[  4  25 -13   3  22 -11   3  15  19 -15   8   4 -10   7  -8  13   2  16
  -5 -18   9  42   1  26 -17 -21  13  34  16  54 -17  29  -8   6 -33  30
   0   7   9   0   6  -8 -20 -11 -32  -7  20 -17  -4 -16   7  13 -45  24
   2 -27   6] -> <138>
[  2   7  -4   1   7  -3   2   4   6  -4   3   1  -3   2  -2   4  -3   5
  -1  -5   3  12   0   8  -5  -6   5  11   5  17  -6   9  -3   2 -10   9
   0   3  -3   0   2  -1  -6  -3  -9  -2   6  -5  -2   5   2   4 -13   8
   1  -8   2] -> <183>
[ -2 -17  11  -4 -10   9   4 -14 -15  17  -4  -8   5  -6   7 -11   3 -15
   3  19  -4 -38  -1 -22  15  20  -3 -21 -14 -39   9 -22   3  -8  23 -27
  -2   1   9   1   0  19  15   8  29   7 -15  14  -5 -15  -4 -13  37 -14
  -1  21  -3] -> <99>
[  2  17 -10   3  13  -8   0  11  14 -13   5   4  -6   5  -6  10  -5  12
  -3 -15   5  32   1  19 -12 -16   6  22  12  37 -10  20  -5   6 -23  23
   1   3  -8   0   2 -11 -14  -8 -24  -5  14 -13   0  13   4  10 -33  15
   1 -19   3] -> <89>
[ -7 -11   0   3 -27   1 -21   2  -5 -12 -10  12  12   1  -2   1  12   1
   5  -9 -10   2   2  -2   0  -8 -25 -23   1 -23  16 -10  14   8  17   4
   4 -20   3  -1 -14 -38   7   3  -3  -6  -7   0  24  -3  -6   5   5 -21
  -2   4  -7] -> <102>
[  0  13 -10   3   6  -7  -6  12  12 -16   2   8  -3   5  -6  10  -1  12
  -2 -17   2  32   1  18 -12 -19  -1  15  12  30  -6  17   0   8 -17  24
   2  -3  -7  -1  -1 -21 -12  -7 -24  -7  12 -12   7  12   3  12 -31  10
   1 -18   2] -> <211>
[  0   8  -5   2   4  -4  -2   6   7  -8   1   4  -2   3  -3   5  -1   6
  -1  -9   1  17   1  10  -7 -10   1   9   6  17  -4  10  -1   4 -10  12
   1  -1  -4   0   0 -10  -7  -4 -13  -4   7  -7   3   7   2   6 -17   6
   1 -10   1] -> <93>
[  6  11  -1  -2  24  -2  18   0   5   9   8 -10 -10   0   1   0 -10   1
  -4   6   9   1  -2   4  -1   5  21  21   0  22 -14  10 -12  -6 -16  -1
  -3  17  -3   1  12  31  -7  -4   0   4   8  -1 -19   3   5  -3  -7  19
   2  -5   6] -> <181>
[  3   9  -3   0  13  -3   7   3   5   0   4  -2  -6   1  -1   3  -5   3
  -2  -2   5   9   0   7  -4  -3  10  14   3  18  -8   9  -6  -1 -12   6
  -1   7  -3   0   5   9  -6  -3  -7   0   6  -4  -7   5   3   1 -12  11
   1  -7   3] -> <139>
[  4  25 -13   3  22 -11   3  15  19 -15   8   4 -10   7  -8  13  -8  16
  -5 -18   9  42   1  26 -17 -21  13  34  16  54 -17  29  -8   6 -33  30
   0   7 -12   0   6  -8 -20 -11 -32  -7  20 -17  -4  19   7  13 -45  24
   2 -27   6] -> <123>
[  1   9  -6   1   7  -5  -1   6   8  -7   2   3  -3   3  -3   5  -2   7
  -2  -9   2  18   1  11  -7 -10   2  12   7  20  -5  11  -2   3 -12  13
   0   1  -5   0   1  -7  -7  -4 -14  -3   8  -7   1   7   2   6 -18   8
   1 -11   2] -> <7>
[  1   9  -5   1   7  -4   0   6   7  -7   2   2  -3   3  -3   5  -3   6
  -2  -8   3  17   0  10  -7  -9   3  12   6  20  -6  11  -3   3 -12  12
   0   2  -4   0   1  -6  -7  -4 -13  -3   8  -7   0  -6   3   5 -18   8
   1 -10   2] -> <41>
asked: [  4  24 -12   3  22 -11   4  16  19 -16   9   4 -10   8  -7  14   2  16
  -6 -18   9  42   1  27 -17 -21  12  34  16  54 -17  28  -9   6 -34  30
  -1   7   8   0   6  -8 -20 -11 -32  -8  19 -17  -4 -16   7  13 -46  25
   2 -27   6] -> <138>
asked: [  6  11   0  -2  23  -2  18  -1   5   9   7 -10 -10   0   1  -1  -9   1
  -4   6   8   0  -3   4  -1   4  20  21   0  22 -14   9 -12  -6 -17  -1
  -4  17  -3   1  11  30  -7  -4   1   3   8   0 -20   3   5  -3  -7  20
   3  -5   6] -> <181>
tags:
[-12] -> K550
[-16] -> K886
join <139> 35:  -> K550
miss <41>: [ -7  -3 -10  20 -13   6   3  17   3   0   5   1   8   2  -4   8  -6   3
   1 -18  -6   6   3 -12  -3  -9   0  12   9  11  -4   6  -4  12  -7  -3
  -7   0  -6   7  -2   5  10   2   0   2   0  -3   1  -8  -7   7   1  -3
   2   3] -> [-5]
asked: [  4   8  -6   3   6  -4   2   5   4  -5   1   1  -3   1   0   4  -4   5
  -1  -5   2  12   0   5  -6  -7   4  11   4  18  -6   8  -2   3 -11   7
   0   2  -4  -1   2   1  -6  -2 -11  -3   5  -4  -2   5   4   2 -12  10
   0  -7   1] -> <183>
asked: [  0  13 -10   3   6  -7  -6  12  12 -16   2   8  -3   5  -6  10  -1  12
  -2 -17   2  32   1  18 -12 -19  -1  15  12  30  -6  17   0   8 -17  24
   2  -3  -7  -1  -1 -21 -12  -7 -24  -7  12 -12   7  12   3  12 -31  10
   1 -18   2] -> <211>
asked: [  1   9  -5   1   7  -4   0   6   7  -7   2   2  -3   3  -3   5  -3   6
  -2  -8   3  17   0  10  -7  -9   3  12   6  20  -6  11  -3   3 -12  12
   0   2  -4   0   1  -6  -7  -4 -13  -3   8  -7   0  -6   3   5 -18   8
   1 -10   2] -> <41>

[ -6 -11   9   0 -13  -8  -7  48  41  11  26] = <108>
[ -9 -28  -7 -18 -33  11  -4 -21  16  38   2] = <62>
[ -6 -11   9   0 -13  -8  -7  48  10  24   0] = <11>
[-31   3   8 -28   0  24   2  10  -1  29   0] = <105>
[-17 -32   0 -32   8   0  -1  48  39  47  47] = <75>
[  7 -34 -13   0 -31  14  18 -35   6  32   0] = <128>
[-18   5 -13 -19   0   0   5   0  26   0  -7] = <111>
[ -7 -13  11 -31 -11  -3   0  47  41   0   0] = <112>
[-22   4  -9   0 -17  28   9 -28   0  43  -5] = <194>
[  1   0   0   0 -15   0   4 -27  23  46   0] = <129>
miss <75>: [  0 -17 -32  47  -1 -32  39   8  47   0] -> [48]
miss <129>: [  4  23  46   0   0   0 -27   0   0 -15] -> [1]
miss <194>: [  0  -5  -9  43   9   0   4 -28 -17  28] -> [-22]
asked: [-16 -31  -2 -31   9   1   2  46  36  45  48] -> <75>

[ -2 -19  -8  14  15] = <50>
[  2  -9 -34  15  26] = <30>
[-18 -19 -20  19  44] = <94>
[-2  3 -1  3 15] = <22>
[ 32  -2   9 -22  23] = <116>
[  5 -22  15   5 -14] = <57>
[  1 -25 -30  47   0] = <106>
[ 13  -2 -33  11  15] = <132>
asked: [-1  2 -1  3 15] -> <22>
asked: [ 14  -1 -32  12  16] -> <132>
key -> tag
[-22] -> K793
[47] -> K821
[11] -> K891
[14] -> K611
[1] -> K261
[3] -> K175
[15] -> K421
join <106> 4:  -> K821
asked: [  2  -9 -34  15  26] -> <30>

[ 22   4 -20  23] : <67>
[10 -3  5 -9] : <137>
[ 8  3  7 -4] : <85>
[  6   5  43 -25] : <73>
[-38  -3 -11  11] : <87>
[-10 -11 -10   5] : <69>
[9 9 8 2] : <153>
miss <87>: [ 11 -38 -11] -> [-3]
miss <73>: [43  5  6] -> [-25]
miss <73>: [  5 -25   6] -> [43]
Table of tags by key:
[-26] -> K318
[11] -> K173
[4] -> K781
[-25] -> K621
[5] -> K94
[23] -> K448
[2] -> K531
join <73> 4:  -> K621
miss <69>: [-10   5 -10] -> [-11]
asked: [ 9 -3  6 -9] -> <137>
asked: [10 -3  5 -9] -> <137>

[ 27  11   8  41 -13] -> <163>
[-12 -17   7  14  16] -> <31>
[ -8 -34  15  -7  -8] -> <131>
[-33   8  -7  10   7] -> <84>
[  5 -13  14  -1  -2] -> <9>
[-26 -34  15  -7  -2] -> <5>
[-28  -1  18  10 -35] -> <168>
asked: [ -9 -36  15  -6  -8] -> <131>
key -> tag
[16] -> K882
[-35] -> K971
[-2] -> K61
[-8] -> K4
join <131> 5:  -> K4
asked: [-26 -34  17  -8   0] -> <5>
asked: [ 27  11   8  41 -13] -> <163>
asked: [-28  -1  18  10 -35] -> <168>
miss <131>: [-34  15  -8  -8] -> [-7]

[ 1  2  3  2  4  3  2  3  4 -1  2  1  0  4  2  0 -1  3  4  2  1  0]  <71>
[ -8  -1  -5  -5  -5  -2  -9 -11  -9   0  -9  -5   0  -4   0   1  -2 -10
  -7   0  -3  -7]  <80>
[-29  14  34 -18  20  -4  21   9  38 -45  23   4 -42  19   7 -17 -24  33
  37 -14  12 -32]  <118>
[ -7   6  11  -3   8   2   7   4  12 -10   7   2  -9   8   4  -2  -5  10
  12  -1   5  -8]  <74>
[ 0  0 -1  0 -1  0  0  0 -1  0  0  0  0 -1  0  0  0 -1 -1  0  0  0]  <90>
[-4 13 20  0 14  5 16 11 22 -9 17 10 -9 13  9  1 -1 20 21  1 12 -4]  <136>
[-11  -8   0  -7   1  -5  -4  -1   3 -20  -4 -11 -17   0  -8 -16 -18   1
   3 -10  -9 -14]  <10>
[-40 -38 -44 -37 -42 -35 -49 -50 -51 -27 -49 -42 -27 -41 -34 -29 -34 -52
 -48 -30 -40 -39]  <21>
asked: [ 1  3  3  3  4  3  4  3  4  0  1  0  1  4  2 -1 -1  3  4  2  2  0] -> <71>
asked: [-30  14  34 -17  20  -4  22   9  38 -45  23   4 -42  19   6 -18 -25  34
  37 -13  12 -31] -> <118>
asked: [ 0  1 -1  0 -2  0 -1  1  0  0 -2  0  1  0  0 -1  0 -1  0  1  0  1] -> <90>
asked: [-12  -8   0  -4  -1  -7  -5  -2   3 -17  -4 -12 -16   1 -10 -16 -19   1
   1 -11 -10 -12] -> <10>

